Here is a tiny trained network, its code and every weight. The questions are about switching its units off for an input and a target symbol, where a switched-off unit gives its printed mean instead of its output.

import numpy as np


def w(rows, s, z=0):
    codes = np.array(rows[::2]) - 128.0
    scale = np.full(codes.shape[1], s)
    scale[-1] = z or s
    return codes * scale


def f(y):
    return y / 2 * (1 + np.tanh(0.7978845608 * (y + 0.044715 * y**3)))


def softmax(a):
    e = np.exp(a - a.max(-1, keepdims=True))
    return e / e.sum(-1, keepdims=True)


def log_softmax(a):
    a = a - a.max(-1, keepdims=True)
    return a - np.log(np.exp(a).sum(-1, keepdims=True))


def net(x, mask):
    ids = ['αβγδεζηθλμξπσφψω'.index(c) for c in x.split()]
    T = len(ids)
    res = E[ids] + P[:T]
    q, k, v = (res @ M[0].T for M in (Q, K, V))
    z = softmax(np.where(np.tri(T) > 0, q @ k.T / 4**0.5, -1e9)) @ v
    res = res + np.where(mask[0], z, O[0][:, -1]) @ O[0][:, :-1]
    y = f(res @ A[0][:, :-1].T + A[0][:, -1])
    res = res + np.where(mask[1:25], y, B[0][:, -1]) @ B[0][:, :-1]
    return log_softmax(res[-1] @ U[:, :-1].T + U[:, -1])


Q, K, V, O, A, B = {}, {}, {}, {}, {}, {}
E = w([
[72,111,109,168,150,114,154,131,105,123],'α',
[148,110,157,189,98,152,69,137,168,179],'β',
[151,121,139,120,176,122,127,175,160,71],'γ',
[165,124,67,112,47,142,48,90,63,52],'δ',
[138,168,83,174,159,80,132,164,107,89],'ε',
[163,133,121,209,95,196,94,69,77,72],'ζ',
[160,106,82,75,152,77,139,130,96,92],'η',
[146,161,132,173,102,84,114,88,162,111],'θ',
[83,113,159,166,150,158,116,174,127,79],'λ',
[128,147,130,165,185,125,145,197,26,218],'μ',
[120,136,155,138,184,80,143,76,86,136],'ξ',
[125,143,156,172,181,145,115,109,162,78],'π',
[251,48,135,127,115,125,161,53,180,127],'σ',
[186,52,128,82,115,107,127,148,135,228],'φ',
[85,104,139,106,131,142,112,117,52,103],'ψ',
[89,111,128,199,149,103,191,111,150,166],'ω',
],0.013)
P = w([
[135,192,83,90,82,253,144,179,211,180],'0',
[106,125,174,197,136,23,54,166,121,116],'1',
[131,90,163,193,166,47,55,134,108,118],'2',
[131,71,147,198,167,61,65,130,105,119],'3',
[123,77,125,204,184,72,59,111,112,115],'4',
[148,52,148,209,172,80,56,119,121,120],'5',
[157,61,129,220,167,76,33,123,123,131],'6',
[179,33,130,221,148,65,19,131,114,126],'7',
],0.0042)
Q[0] = w([
[88,94,152,165,106,106,84,143,123,115],'H0',
[44,111,127,110,151,51,139,124,152,59],'H0',
[98,152,139,105,115,129,176,118,127,164],'H0',
[161,5,115,204,170,75,66,124,106,120],'H0',
],0.016)
K[0] = w([
[142,129,127,121,96,169,142,163,160,135],'H0',
[175,89,100,175,121,159,99,162,94,157],'H0',
[153,114,159,109,145,108,113,104,124,109],'H0',
[160,171,73,103,118,250,147,127,133,183],'H0',
],0.017)
V[0] = w([
[66,34,149,101,37,230,221,134,149,184],'H0',
[127,184,131,125,98,199,84,143,184,34],'H0',
[215,112,104,129,102,9,105,182,222,160],'H0',
[83,99,70,90,180,90,255,146,185,46],'H0',
],0.014)
O[0] = w([
[39,8,134,109,80,91,152,105,150,72,207],'H0',
[103,129,90,109,188,194,122,46,136,120,121],'H0',
[132,175,40,141,137,89,42,189,187,144,161],'H0',
[86,196,202,78,143,86,105,108,162,62,1],'H0',
],0.012,0.0074)
A[0] = w([
[254,115,79,27,67,85,120,72,114,59,63],'N0',
[102,118,150,145,58,101,180,132,97,118,119],'N1',
[149,68,147,19,160,160,39,199,57,106,133],'N2',
[79,186,145,159,106,151,120,134,50,66,55],'N3',
[153,178,219,35,124,108,147,110,76,96,102],'N4',
[225,79,151,51,134,100,122,94,199,176,53],'N5',
[142,143,76,118,76,121,156,179,130,93,23],'N6',
[183,199,81,110,134,159,163,126,123,167,66],'N7',
[118,187,118,108,149,139,91,126,146,145,142],'N8',
[102,203,132,154,125,90,127,201,137,99,117],'N9',
[114,118,193,113,162,189,85,193,105,101,72],'N10',
[122,153,136,79,193,159,183,209,94,50,137],'N11',
[20,153,135,114,163,104,159,166,84,191,154],'N12',
[140,135,141,92,136,174,120,124,84,131,113],'N13',
[143,152,99,125,131,79,84,150,138,138,185],'N14',
[108,141,219,104,222,139,217,181,214,132,79],'N15',
[120,127,114,116,85,157,160,154,121,163,44],'N16',
[59,157,187,172,42,187,70,105,157,218,163],'N17',
[109,132,218,129,98,137,92,161,132,135,127],'N18',
[175,172,138,210,66,108,151,51,163,81,84],'N19',
[172,81,128,115,79,141,71,115,142,118,2],'N20',
[112,168,109,226,109,180,120,92,118,41,44],'N21',
[95,115,155,125,197,130,62,107,135,114,234],'N22',
[155,137,143,71,194,181,162,125,142,188,101],'N23',
],0.0099,0.0042)
B[0] = w([
[117,207,111,206,61,194,99,169,157,105,138],'N0',
[184,168,76,72,175,58,119,108,101,108,255],'N1',
[239,131,105,136,117,126,99,123,168,129,153],'N2',
[113,139,78,73,114,123,123,180,32,149,141],'N3',
[9,118,223,111,171,172,70,171,143,154,190],'N4',
[97,81,173,102,45,144,199,90,97,132,134],'N5',
[101,124,149,119,173,139,65,91,82,189,155],'N6',
[104,127,178,159,143,89,79,102,60,32,189],'N7',
[130,108,110,30,219,112,179,132,145,158,160],'N8',
[174,138,130,74,46,190,170,76,73,109,176],'N9',
[101,98,50,84,111,208,98,151,118,165,129],'N10',
[129,111,112,128,90,202,129,187,139,53,134],'N11',
[138,137,176,148,53,125,133,179,101,105,169],'N12',
[129,95,118,124,95,124,59,178,158,125,141],'N13',
[143,57,192,136,146,168,139,139,200,127,238],'N14',
[155,199,120,151,149,161,228,140,132,196,157],'N15',
[142,179,158,88,169,128,145,143,169,126,151],'N16',
[168,96,94,152,183,92,112,156,109,52,181],'N17',
[129,89,119,161,159,77,164,174,151,158,186],'N18',
[177,183,165,112,149,214,63,110,90,129,149],'N19',
[68,206,120,98,152,125,160,103,86,129,192],'N20',
[118,123,99,103,86,59,117,76,91,196,140],'N21',
[95,160,101,222,88,134,149,101,197,141,191],'N22',
[149,166,129,112,92,72,51,110,118,175,154],'N23',
],0.013,0.0064)
U = w([
[19,153,213,126,196,108,122,140,123,175,94],'α',
[74,97,27,127,124,178,175,174,93,161,103],'β',
[119,200,100,116,142,121,129,112,196,179,84],'γ',
[106,141,115,130,92,89,78,74,39,163,43],'δ',
[169,161,164,62,179,134,82,80,146,77,50],'ε',
[183,59,150,57,38,86,139,88,175,208,156],'ζ',
[155,118,147,70,127,176,184,135,199,117,96],'η',
[165,40,99,198,202,111,111,92,148,76,254],'θ',
[89,109,170,181,37,168,165,53,137,62,169],'λ',
[200,214,104,125,138,63,225,137,99,204,7],'μ',
[196,106,215,206,106,142,115,220,55,177,224],'ξ',
[111,201,104,160,70,116,73,108,123,146,152],'π',
[79,97,157,142,74,167,81,153,207,22,37],'σ',
[75,58,117,4,101,98,23,202,140,131,26],'φ',
[116,71,156,55,141,154,198,85,41,16,76],'ψ',
[82,178,109,131,62,39,163,160,138,45,174],'ω',
],0.004,0.0036)

Each question gives the input, a string of symbols that net reads in full, and the target symbol t.
The units are the heads (4 rows each of Q, K, V and O) and the neurons (one row each of A and B). Each row of codes is followed by its name. A weight is (code - 128) times the scale printed after its matrix; where a second scale follows, it is the last column's (O, A, B and U).
mask holds one flag per unit, heads first, then neurons. A switched-off unit (its flag False) gives its mean, the last column of its rows in O or B, instead of its output. The means were averaged over made-up inputs and are rounded, as every weight is.
A unit's drop is (log p(t) with every unit on - log p(t) with that unit switched off) / (log p(t) with every unit on - log p(t) with every unit switched off).
The circuit of an input: a set's keep is (log p(t) with only the set's units on - log p(t) with every unit switched off) / (log p(t) with every unit on - log p(t) with every unit switched off). Starting from the 12 units with the biggest drops (on a tie, the unit counted first), units are removed one at a time, each time the one whose removal leaves the highest keep (on an exact tie, the one counted first), for as long as the keep stays at least 0.8.
circuit, biggest first: the units of the circuit, biggest drop first
k most important neurons: the k neurons with the biggest drops, biggest first
input ω ω ω, target ω: circuit, biggest first -> (H0 N1)
input ξ ξ ε ξ ξ ω β ψ, target ξ: circuit, biggest first -> (H0)
input ξ ξ λ, target β: 2 most important neurons -> (N10 N3)
input θ ξ μ ω, target ξ: circuit, biggest first -> (H0 N1)
input β β ω η ζ β μ, target β: 2 most important neurons -> (N7 N14)
input ξ φ ξ, target ζ: circuit, biggest first -> (H0 N9 N14 N7)
input ζ β β η ξ ω, target ζ: circuit, biggest first -> (H0 N23 N21 N7)
input β ξ θ ξ β ψ γ, target β: circuit, biggest first -> (H0 N20)
input ε β ξ, target ε: circuit, biggest first -> (H0 N7)
input ω ζ β ω δ, target ω: 2 most important neurons -> (N0 N1)
input ω σ ξ ξ ε ε, target ω: 2 most important neurons -> (N1 N22)
input λ ξ β ψ ξ η ξ ω, target λ: circuit, biggest first -> (H0 N22)
input ξ ξ α, target ξ: circuit, biggest first -> (H0 N12)
input ξ ξ σ, target λ: circuit, biggest first -> (N5 N0)
input β ξ β ξ ξ β, target β: circuit, biggest first -> (H0 N20)
input δ ω ξ φ ω ω ξ ξ, target δ: circuit, biggest first -> (H0 N23 N14)
input φ ξ ψ β β ψ ξ φ, target ζ: 4 most important neurons -> (N5 N2 N14 N4)
input ξ ω ξ ξ ω, target μ: circuit, biggest first -> (H0 N15)
input ε ε ξ ψ ξ, target ε: most important neuron -> (N8)
input β ξ β β β, target β: 2 most important neurons -> (N20 N7)
input ε δ ξ ξ ε, target ε: 3 most important neurons -> (N8 N7 N23)
input α ω ξ θ ξ ξ ψ, target φ: most important neuron -> (N4)
input γ α ε ξ ξ ξ ξ, target γ: 2 most important neurons -> (N22 N8)
input δ ξ ξ ξ β φ φ, target δ: 3 most important neurons -> (N23 N7 N14)
input λ φ β δ, target π: 2 most important neurons -> (N0 N21)
input λ β δ ξ γ ξ, target λ: 2 most important neurons -> (N22 N1)
